Here is a tiny trained network, its code and every weight. The questions are about switching its units off for an input and a class, where a switched-off unit gives its printed mean instead of its output.

import numpy as np


def w(rows, s, z=0):
    codes = np.array(rows[::2]) - 128.0
    scale = np.full(codes.shape[1], s)
    scale[-1] = z or s
    return codes * scale


def f(y):
    return np.maximum(y, 0)


def log_softmax(a):
    a = a - a.max(-1, keepdims=True)
    return a - np.log(np.exp(a).sum(-1, keepdims=True))


def net(x, mask):
    res = np.array(x, float).reshape(1, 5) / 4 @ E
    y = f(res @ A[0][:, :-1].T + A[0][:, -1])
    res = res + np.where(mask, y, B[0][:, -1]) @ B[0][:, :-1]
    return log_softmax(res[-1] @ U[:, :-1].T + U[:, -1])


A, B = {}, {}
E = w([
[76,136,98,34,140,128,53,232],'x0',
[126,138,128,140,210,114,250,142],'x1',
[197,207,180,137,70,85,98,133],'x2',
[194,55,156,61,88,106,106,127],'x3',
[140,132,72,135,159,14,90,128],'x4',
],0.014)
A[0] = w([
[83,110,112,161,183,137,217,100,140],'n0',
[139,68,137,34,136,118,63,168,204],'n1',
[113,71,115,145,180,129,184,120,154],'n2',
[144,116,159,67,115,75,77,122,124],'n3',
[98,188,165,189,120,201,132,126,164],'n4',
[119,168,168,141,96,77,124,101,107],'n5',
[155,89,178,110,83,209,114,88,172],'n6',
[121,72,190,99,65,182,102,103,103],'n7',
[61,123,58,122,125,106,60,173,108],'n8',
[131,138,104,92,164,81,79,243,169],'n9',
[252,178,126,166,96,95,120,105,129],'n10',
[132,138,170,90,57,198,142,143,101],'n11',
[191,167,145,170,75,81,129,117,158],'n12',
[77,106,132,196,125,172,178,59,157],'n13',
[174,149,128,235,130,103,135,80,102],'n14',
[114,59,104,169,144,101,140,125,110],'n15',
[165,171,135,180,117,80,131,60,143],'n16',
[55,99,88,102,105,102,86,144,139],'n17',
[103,143,120,194,129,130,103,140,71],'n18',
[108,173,166,163,161,149,206,105,253],'n19',
[208,183,111,153,91,61,142,110,131],'n20',
[115,80,105,210,203,126,183,64,117],'n21',
],0.012,0.0061)
B[0] = w([
[147,91,85,157,151,139,242,148,233],'n0',
[171,72,93,2,82,96,112,114,252],'n1',
[152,141,75,112,126,102,205,125,206],'n2',
[134,116,125,85,60,81,182,88,197],'n3',
[112,197,141,175,107,175,89,186,194],'n4',
[101,126,166,153,108,78,101,126,165],'n5',
[201,66,122,169,126,223,88,108,215],'n6',
[192,75,121,142,82,195,99,97,209],'n7',
[58,213,56,124,118,98,78,100,220],'n8',
[65,159,95,26,139,84,108,157,239],'n9',
[99,79,230,119,122,99,138,99,208],'n10',
[142,86,129,121,94,187,45,203,196],'n11',
[120,147,214,142,135,88,108,103,198],'n12',
[150,151,87,206,91,150,156,148,225],'n13',
[137,145,139,197,184,130,99,75,213],'n14',
[126,138,88,160,103,107,178,89,171],'n15',
[109,142,198,190,192,103,108,71,204],'n16',
[134,173,78,83,115,111,78,100,204],'n17',
[150,179,150,146,149,187,138,113,150],'n18',
[132,114,163,179,188,164,188,172,236],'n19',
[64,146,220,142,133,60,123,122,199],'n20',
[149,201,117,168,97,135,233,94,243],'n21',
],0.0096,0.02)
U = w([
[168,124,128,179,81,222,73,194,15],'0',
[66,186,63,73,167,156,120,169,3],'1',
[218,25,78,47,33,160,85,63,196],'2',
[114,108,105,15,203,104,197,252,152],'3',
[86,152,1,35,76,78,66,94,90],'4',
[126,95,210,51,16,58,141,143,100],'5',
[127,135,193,184,148,103,106,51,233],'6',
[155,133,55,164,131,150,248,106,184],'7',
],0.0096,0.0028)

Each question gives the input, the list of numbers given to net, and the class t.
The units are the neurons (one row each of A and B). Each row of codes is followed by its name. A weight is (code - 128) times the scale printed after its matrix; where a second scale follows, it is the last column's (A, B and U).
mask holds one flag per neuron, in row order. A switched-off neuron (its flag False) gives its mean, the last column of its row in B, instead of its output. The means were averaged over made-up inputs and are rounded, as every weight is.
A unit's drop is (log p(t) with every unit on - log p(t) with that unit switched off) / (log p(t) with every unit on - log p(t) with every unit switched off).
The circuit of an input: a set's keep is (log p(t) with only the set's units on - log p(t) with every unit switched off) / (log p(t) with every unit on - log p(t) with every unit switched off). Starting from the 12 units with the biggest drops (on a tie, the unit counted first), units are removed one at a time, each time the one whose removal leaves the highest keep (on an exact tie, the one counted first), for as long as the keep stays at least 0.8.
circuit, biggest first: the units of the circuit, biggest drop first
most important unit: the unit with the biggest drop
top k neurons: the k neurons with the biggest drops, biggest first
drop when u is switched off: that unit's drop, to one decimal
input [8,5,0,-8,4], class 4: most important unit => n8
input [-5,-7,-8,-2,-4], class 0: circuit, biggest first => (n6; n4)
input [7,-1,3,1,-5], class 2: top 3 neurons => (n7; n11; n1)
input [1,0,-4,1,-3], class 2: top 2 neurons => (n21; n19)
input [-3,4,4,8,3], class 6: top 2 neurons => (n16; n9)
input [5,7,-3,-3,4], class 3: top 2 neurons => (n9; n13)
input [5,7,3,5,3], class 4: top 2 neurons => (n19; n0)
input [1,-3,3,-6,7], class 6: top 4 neurons => (n1; n16; n20; n12)
input [7,4,-6,-4,-4], class 3: top 2 neurons => (n0; n14)
input [8,5,0,-5,1], class 4: drop when n8 is switched off => 0.3
input [-6,-3,-2,-1,5], class 6: drop when n13 is switched off => 0.0
input [1,4,-3,5,0], class 3: drop when n13 is switched off => 0.3
input [-4,-6,3,7,8], class 5: drop when n3 is switched off => 0.1
input [-1,0,1,-8,-8], class 0: circuit, biggest first => (n4)
